a =
[[127 130 140 135 120 142 123 153]
 [131 123 135 138 127 143 124 142]
 [121 123 119 127 121 110 128 113]
 [136 128 137 143 129 146 133 141]
 [131 129 129 129 116 118 128 135]
 [140 136 121 134 114 107 134 127]
 [111 130 135 132 120 131 125 133]
 [120 119 135 145 129 141 131 123]
 [139 135 131 133 138 145 131 138]
 [140 117 120 114 128 116 124 129]
 [105 135 128 127 116 111 128 113]
 [123 119 113 119 124 103 125 108]
 [110 124 129 129 124 124 125 118]
 [141 132 127 141 134 136 135 126]
 [120 139 143 133 137 143 138 120]
 [126 121 135 138 126 136 132 128]]
a[-16, -8]	127
a[0, -3]	142
a[-3, -8]	141
a[14, 7]	120
a[1, 0]	131
a[-5, -2]	125
a[-1, 7]	128
a[-7]	[140, 117, 120, 114, 128, 116, 124, 129]
a[-16, -2]	123
a[-2, -5]	133
a[-8, -3]	145
a[8, 3]	133
a[:, -3]	[142, 143, 110, 146, 118, 107, 131, 141, 145, 116, 111, 103, 124, 136, 143, 136]
a[:, 6]	[123, 124, 128, 133, 128, 134, 125, 131, 131, 124, 128, 125, 125, 135, 138, 132]
a[-6, 4]	116
a[-6]	[105, 135, 128, 127, 116, 111, 128, 113]
a[-4, 0]	110
a[11]	[123, 119, 113, 119, 124, 103, 125, 108]
a[-12, -2]	128
a[:, -4]	[120, 127, 121, 129, 116, 114, 120, 129, 138, 128, 116, 124, 124, 134, 137, 126]
a[-11, 7]	127
a[15, 4]	126
a[3, -1]	141
a[-9, 0]	120
a[-4, 5]	124
a[-13, -4]	129
a[-14]	[121, 123, 119, 127, 121, 110, 128, 113]
a[-11, 6]	134
a[-13, -7]	128
a[:, 1]	[130, 123, 123, 128, 129, 136, 130, 119, 135, 117, 135, 119, 124, 132, 139, 121]
a[5, 5]	107
a[2, 7]	113
a[3, -8]	136
a[-15, 6]	124
a[14, 0]	120
a[-12, 0]	131

data =
[[127 123 126 127 125 127 127 127 129 127 131 116 129 131 130]
 [128 132 125 126 129 125 128 133 134 122 127 130 129 125 136]
 [129 119 131 128 127 131 127 126 122 126 133 111 129 129 122]
 [130 121 135 121 123 134 128 133 125 112 131 118 128 113 126]
 [132 134 123 118 138 125 128 135 128 122 133 114 130 124 128]
 [126 120 131 128 121 132 127 127 126 124 129 118 129 127 128]
 [138 112 137 128 121 132 128 130 129 125 144 123 136 128 131]
 [135 115 136 140 129 130 129 133 126 111 136 132 133 119 129]
 [123 137 119 114 119 120 128 130 146 115 123 122 123 114 143]
 [117 133 126 135 124 129 128 124 127 130 112 140 122 129 129]
 [129 132 127 143 140 127 128 125 120 146 126 144 131 148 123]
 [128 132 128 112 115 131 127 124 134 154 129 128 130 142 135]
 [120 156 101 123 146 108 128 127 142 136 118 122 124 140 138]
 [124 133 123 135 136 124 128 126 127 126 122 131 125 129 125]]
data[-14, 0]	127
data[-10, 7]	135
data[-5, 5]	129
data[9]	[117, 133, 126, 135, 124, 129, 128, 124, 127, 130, 112, 140, 122, 129, 129]
data[5, -9]	127
data[9, -15]	117
data[4, 3]	118
data[7]	[135, 115, 136, 140, 129, 130, 129, 133, 126, 111, 136, 132, 133, 119, 129]
data[-14]	[127, 123, 126, 127, 125, 127, 127, 127, 129, 127, 131, 116, 129, 131, 130]
data[2, 7]	126
data[:, -4]	[116, 130, 111, 118, 114, 118, 123, 132, 122, 140, 144, 128, 122, 131]
data[-8, -14]	112
data[-5, -11]	124
data[5, 9]	124
data[7, -13]	136
data[3, 11]	118
data[:, -2]	[131, 125, 129, 113, 124, 127, 128, 119, 114, 129, 148, 142, 140, 129]
data[:, 3]	[127, 126, 128, 121, 118, 128, 128, 140, 114, 135, 143, 112, 123, 135]
data[3, 3]	121
data[-12, -1]	122
data[-9, -5]	129
data[-12, -6]	126
data[13]	[124, 133, 123, 135, 136, 124, 128, 126, 127, 126, 122, 131, 125, 129, 125]
data[:, -11]	[125, 129, 127, 123, 138, 121, 121, 129, 119, 124, 140, 115, 146, 136]
data[11, -7]	134
data[-2]	[120, 156, 101, 123, 146, 108, 128, 127, 142, 136, 118, 122, 124, 140, 138]
data[0, -2]	131
data[11]	[128, 132, 128, 112, 115, 131, 127, 124, 134, 154, 129, 128, 130, 142, 135]
data[3, -6]	112
data[-4, 5]	127
data[:, -8]	[127, 133, 126, 133, 135, 127, 130, 133, 130, 124, 125, 124, 127, 126]
data[11, 10]	129
data[-9]	[126, 120, 131, 128, 121, 132, 127, 127, 126, 124, 129, 118, 129, 127, 128]
data[0, 11]	116
data[:, -6]	[127, 122, 126, 112, 122, 124, 125, 111, 115, 130, 146, 154, 136, 126]
data[13, 5]	124

grid =
[[123 124 132 111]
 [133 103 149 128]
 [125 139  99 124]]
grid[0, 0]: 123
grid[1, 1]: 103
grid[1, 2]: 149
grid[0, 1]: 124
grid[2, 0]: 125

W =
[[138 123 109 141 130]
 [105 139 122 115 152]]
W[0][0] -> 138
W[1][3] -> 115
W[1] -> [105, 139, 122, 115, 152]
W[0][1] -> 123

B =
array([[136, 141, 129, 121, 126, 138, 119, 124, 135],
       [117, 135, 126, 128, 137, 131, 116, 135, 130],
       [118, 129, 110, 136, 144, 118, 106, 119, 152],
       [127, 137, 133, 118, 123, 139, 118, 130, 125]])
Indices start at 0.
row 0 col 0: 136
row 3 col 6: 118
row 2 col 2: 110
row 0 col 1: 141
row 0 col 2: 129
row 0 col 8: 135
row 3 col 5: 139
row 1 col 6: 116
row 3 col 0: 127
row 2 col 4: 144
row 3 col 4: 123
row 2 col 3: 136
row 2 col 7: 119
row 2 col 0: 118
row 1 col 7: 135
row 3 col 1: 137
row 1 col 8: 130
row 1 col 5: 131
row 3 col 3: 118

X =
[[107 129 136 141 123 138 118]
 [116 123 135 138 127 148 114]
 [127 128 132 128 124 130 122]
 [100 124 139 145 129 141 115]
 [157 127 118 109 126 123 142]
 [112 128 126 142 125 123 126]]
X[0,0]	107
X[5,3]	142
X[:, 4]	[123, 127, 124, 129, 126, 125]
X[5,2]	126
X[2,1]	128
X[0]	[107, 129, 136, 141, 123, 138, 118]
X[2,4]	124
X[5,6]	126
X[4,6]	142
X[3,6]	115
X[:, 1]	[129, 123, 128, 124, 127, 128]
X[4,5]	123
X[0,5]	138
X[2,3]	128
X[5,4]	125

M = [142 114 151 139 128 131 130 113 135 109 127 110 134 149 101 130]
M[-16] = 142
M[-8] = 135
M[10] = 127
M[4] = 128
M[14] = 101
M[-4] = 134

arr = [137 154 156 111 108]
arr[-5]	137
arr[1]	154
arr[-1]	108

A =
[[134 111 140 121 134 135 143 137 135 104 128 121 109]
 [125 117 131 133 130 131 139 133 127 111 127 112 100]
 [143 117 123 129 135 134 107 144 124 115 144 124 138]
 [122 122 123 141 125 131 131 131 121 109 129 117  99]
 [130 123 124 139 132 133 127 136 119 124 132 115 117]
 [125 125 119 143 128 131 123 133 117 105 133 117 109]
 [138 114 126 132 134 134 117 141 123 121 138 115 129]
 [128 121 110 142 131 130 105 139 115 121 144 108 115]
 [126 123 121 154 153 124 145 139 100 123 130 127 127]
 [130 124 115 141 127 132 107 137 118 119 141 118 116]]
A[0][0] -> 134
A[3] -> [122, 122, 123, 141, 125, 131, 131, 131, 121, 109, 129, 117, 99]
A[2][12] -> 138
A[0][3] -> 121
A[4][1] -> 123
A[6][0] -> 138
A[0][6] -> 143
A[5][3] -> 143
A[2][3] -> 129
A[:, 12] -> [109, 100, 138, 99, 117, 109, 129, 115, 127, 116]
A[:, 11] -> [121, 112, 124, 117, 115, 117, 115, 108, 127, 118]
A[5][0] -> 125
A[5][12] -> 109
A[0] -> [134, 111, 140, 121, 134, 135, 143, 137, 135, 104, 128, 121, 109]
A[0][11] -> 121
A[4] -> [130, 123, 124, 139, 132, 133, 127, 136, 119, 124, 132, 115, 117]
A[9][8] -> 118
A[6] -> [138, 114, 126, 132, 134, 134, 117, 141, 123, 121, 138, 115, 129]
A[1][12] -> 100
A[5][5] -> 131
A[:, 2] -> [140, 131, 123, 123, 124, 119, 126, 110, 121, 115]
A[2][11] -> 124
A[1][5] -> 131
A[8][11] -> 127
A[8] -> [126, 123, 121, 154, 153, 124, 145, 139, 100, 123, 130, 127, 127]
A[0][1] -> 111
A[4][6] -> 127
A[9][9] -> 119
A[:, 6] -> [143, 139, 107, 131, 127, 123, 117, 105, 145, 107]
A[1][11] -> 112
A[2][0] -> 143
A[2][5] -> 134
A[2] -> [143, 117, 123, 129, 135, 134, 107, 144, 124, 115, 144, 124, 138]
A[8][0] -> 126
